In the rows, 128 means zero.
Each row is followed by its group and then its class within the group.
[137 125 126 156 118 119 145 119 139 153 148 137 153 108 139 120  87 133
 162 132 132 122 131 109 127  88  92 135 139 127 162 142 128 134 147 111
 157 103 127 127 154   8 120 151 106 155 146 137 108 127 140 122 137 131
 139 151 126 126 151 109 143 120 178 123 169 120  93 149 135 128 118 154
 128 141 136 121  55 118 111 132  96 132 133 145 146 113 123 144 126 126
 112 117 108 153 141  78 146 183  95 125  92 123  93 145 114 142 138 140
 145  86  93 141 139 137 121 145 141 129 116 149 139 247 119 116 119 156
 163 156 150 138 107 107  96 164 117 104 150 128 124 151 131 147 127 118
 123 121 155 112 124 123 124  76 134 140 128 126 154  75 136 132 138 123
 119 130 109 113 120 137 137 125 106 114 101 177 123 108 210 160 151 130
 121 152 156] : J324/J573
[137 146 127 142 136 104 145 118 163 139 142 118 132 118 120 137 110 129
 170 168 138 134 126 133 151 114 119 131 103 112 167  95 131 145 119 128
 135 121 119 136 167 119 118 150 139 124 130 129 134 115 132 130 127 138
 149 128 136 128 121 109 136 138 157 123 150 119 112 123 132 100  96 126
 124 145 138 107  67 128 128 123 112 154 124 153 141 119 158 144 138 143
  75 109 148 160 127 109 124 222 107 106  64 129  62 149 138 117 125 151
 133 124 106 150 153 123 135 115 100  96 124 126 150 206 127 128 122 122
 130 164 164 133 149 131 197 157 119 120 126 126 133 163 131 130 126 122
 145 101 141 114 129 132 153 108 131 106 133 110 131  87 131 121 121 133
 125 111 113 101 131 123 121 119 121  90 102 186 124 100 191  92 122 155
 102 141 162] : J324/J640
[127 130 127 157 174 127 149 123 125 169 132 139 140 115 113 139 102 125
 146 136 162 123 118 111 116 120 110 118 134 109 163 142 132 119 138 134
 160 117 132 150 154 101 212 121 119 169 134  73 103 112 138 123 117 138
 135 131 137 138 142 101 144 130 161  69 187 122  71 145 110 100 127 123
 115 127 138 124  57 116 133 136  96 144 116 138 144 133 128 116 124 158
  78 119 110 143 136  74 136 114 113 128 120 123  87 154  92 104 136 162
 135 108  93 128 127 131  97 134 131 140 121 162 148 164 116 131 119 134
 139 163 150 120 165 129 120 151 114 102 150 127 122 167 130 126 126 135
 105  87 128 112 136 139 150  58 129 127 138 126 148 102 126 135 126 119
  95 117 125  93 134 138 130 123 139  48  88 180 140 121 174 161 149 130
 133 146 138] : J324/J573
[130 138 152 118 127 129 148 140 170 148 130 145 133 127 131 125  89 142
 170 151 140 134 117 130 157 113 105 129 146 109 158 130 134 110 127 117
 150 134 123 142 151 130 131 119  95 155 142 133 125 132 138 127 121 133
 146 126 145 129 129 102 149 115 182 126 146 124  80 143 147 118 125 142
 124 142 144 175  53 132 113 139 118 117 136 127 168 153 133 142 126 148
  82 117 142 146 127 100 137 215 111 114  85 144  54 151 114 107 123 150
 130 141  99 144 125 143 137 148 119 135 111 145 148 213 123 123 127 137
 165 158 210 129 142 126 117 167 121 110 109 138 124 143 153 134 118 122
 123 106 132 128 151 122 131  35 136 126 115 101 135 103 134 103 127 134
 129 145 128 119 136 142 138 116 141 137 115 203 149 128 153 126 149 141
 116 139 154] : J324/J573
[122 111 127 120 136 147 118 117  74 156 115 131 102 144 124 162 128  90
 106 128 106  92 115 135 112  94 123 108  79 154 141 151 127 157 128 118
 113 108 118 121 149 152 129 131 134  97 137 134 143 106 141 113 149 123
 120 140 144  72 131 143 119 142 123 119 170 128 153 126 114 158 135 145
 122 108 125 126 159 113 121 102 128  97 145 167 134 119 139 105 137 142
 121 150  55 135 149  85 132 125 129 140 103  95 193 122 141 155 160 138
 125  91 120 108 131 102 121 115 129 123 124  93 121 165 144 114 130 108
 133 106 129 136 100 122 141 119 132 136 183  90 127 116 143 113 140 144
 146 151 162 107 136 121 145 179 142 121 142 155 123 126 129 188 123 102
 136 133 116 146 129 131 113 139  57 106 129  74 121 124 164 145 134 126
 129 128 125] : J389/J459
[157 129 100  61 126 120 129 103  82  74 124 117  87 105 146 116  97  40
 210 138 106 129  94 104 206  89  70  96  51 111 132 137 136 235 108  79
  93 126  99 151 165 167  97 121 136 102 170 106 252 112 152 110 112 115
 117 154 143 130 223 228 169  98 143 142 228 147 116 167 108 140 145 134
 149 129 183 122 196 108  70  85  59  50  86 204 145 141 128 131 176 204
  10  82 170 183  84  45 130 169 143  87   4 146 146  98 113 175 123 192
 106 121 185 117 145  73 194  84 111 146 113  48 205 252  98 106 163  47
 178 153 186 169 208  96 116 146 122 134 174  37 132 121 176 164 124 167
 230 180  86 125 171 101 142  95 112  94 138  81 129  17 183 152 140  55
 143 116  79  66 105 106  58 108   4  78 142 212 171 108  74   4  81 205
 115 133 142] : J324/J640
[125 139 130 128 136 126 144 104 142 137 139 137 206 110 130  94 109 156
 156 134 155 127  70 118 122 129 103 116 142 105 161 132 130 111 136 140
 149 135 122 139 150  97 142 120 118 162 124 132 101 146 117 124 132 145
 157 130 127 121 134  91 134 125 180 130 151 120  62 121 119 100 105 125
 125 137 140 102  61 123 134 131 109 147 129 128 138 115  72 131 117 145
 109 116 132 137 132 103 137 165 109 127 112 121  92 163 107 116 125 153
 139 125  74 141 133 127 101 135 110 145 100 169 130 159 135 122  99 141
 149 161 134 139 169 132 110 174 115 110 131 146 128 169 120 119 126 122
 122 104 128 108 168 138 142  57 155 126 116 142 129  90 135 132 151 137
 130 131 115 123 148 162 145 149 146  72  94 181 140 115 191 136 136 126
 125 143 139] : J324/J573
[130 115 121 149 130 131 138 136 112 182 111  95 151 135 117 129 125 103
  84 113  93 101  81 107 113  87 147  94 100 128 135 150 114 134 120 148
 128  81 126 103 160 133 120 124 147 119 130 126 120  97 131 123 139 140
 145 143 150 118 118 141 130 145 149 118 168 121 142 135 136 151 112 150
 120 131 114 141  40 106 146 111 134 131 135 163 116 125 136 134 111 144
 111 147  42 148 166  49 126 175 135 156  71  56 185 173 151 155 153 115
 126  68  91 111 100 144 137 131 135 121 135 119 100 235 128 126 105 110
 147 121 130 121  47 121 106 118 122 135 191  94 143 157 127  97 175 100
 143 181 178 114 123 157 139 176 144 126 128 197 122  95 126 164 136 106
 124 136 133 135 116 160 136 140 111  85  86  80 123 105 224 152 144 129
 127 127 141] : J389/J667
[140  99 115 113 134 120 124 132  93 158 149 128 129 139 120 134 134 125
 115  64 103 118 111 104 118  96 127 107 109 134 117 144 133 172 135 120
 124  87 133 106 121 135 134 135 131 112 142 131 133 140 150 110 120 112
  40 136 140 126 146 146 103 139 100 117 141 133 129 130 125 131 134 145
 143 117 120 144 103 124 119  80 153 125 119 153 118 130 132 125 116 130
 153 145  53 138 144  93 117 207 122 159 154  72 149 148 168 148 140 155
 107  90 106 126 116 124 129 129 106 124 138 107 120 170 136 135 153 139
 109 114 134 145  84 110 106 132 117 145 144 104 143 117 136 118 134 120
 140 162 159 124 121 166 119 173 134 108 126 169 126 107 113 158 127 123
 137 129 119 165 118 142 139 151 113  98 134  69 119 108 188 139 159 106
 112 128 139] : J389/J459
[114 146 136 135 129 116 168 117 148 130 135 135 140 117 132 132 102 124
 172 135 150 143 119 138 114  98 108 121 146 111 153 128 131 140 123 126
 148 151  83 166 169 121 119 127  99 164 147  90 139 121 144 129 132 142
 133 126 129 137 148 113 137 124 180 130 164 122 113 142 127 107 108 127
 155 137 132 124  84 121 118 133 100 143 140 138 252 110 125 128 128 149
  69 130 148 148 145 109 135 133 119 127  84 155 128 147  79 133 134 153
 133 134 109 126 149 142 120 138 111 109 133 199 165 181 124 124 128 113
 143 170 183 135 148 142 137 154 116 121 144 133 126 163 142 117 125 124
 139 123 125 122 151 122 125  39 125 126 120 108  99 135 145 117 171 132
 106 132 124 109 132 126 130 120 118  89 104 219 142 151 132 133 130 159
 121 142 132] : J324/J573
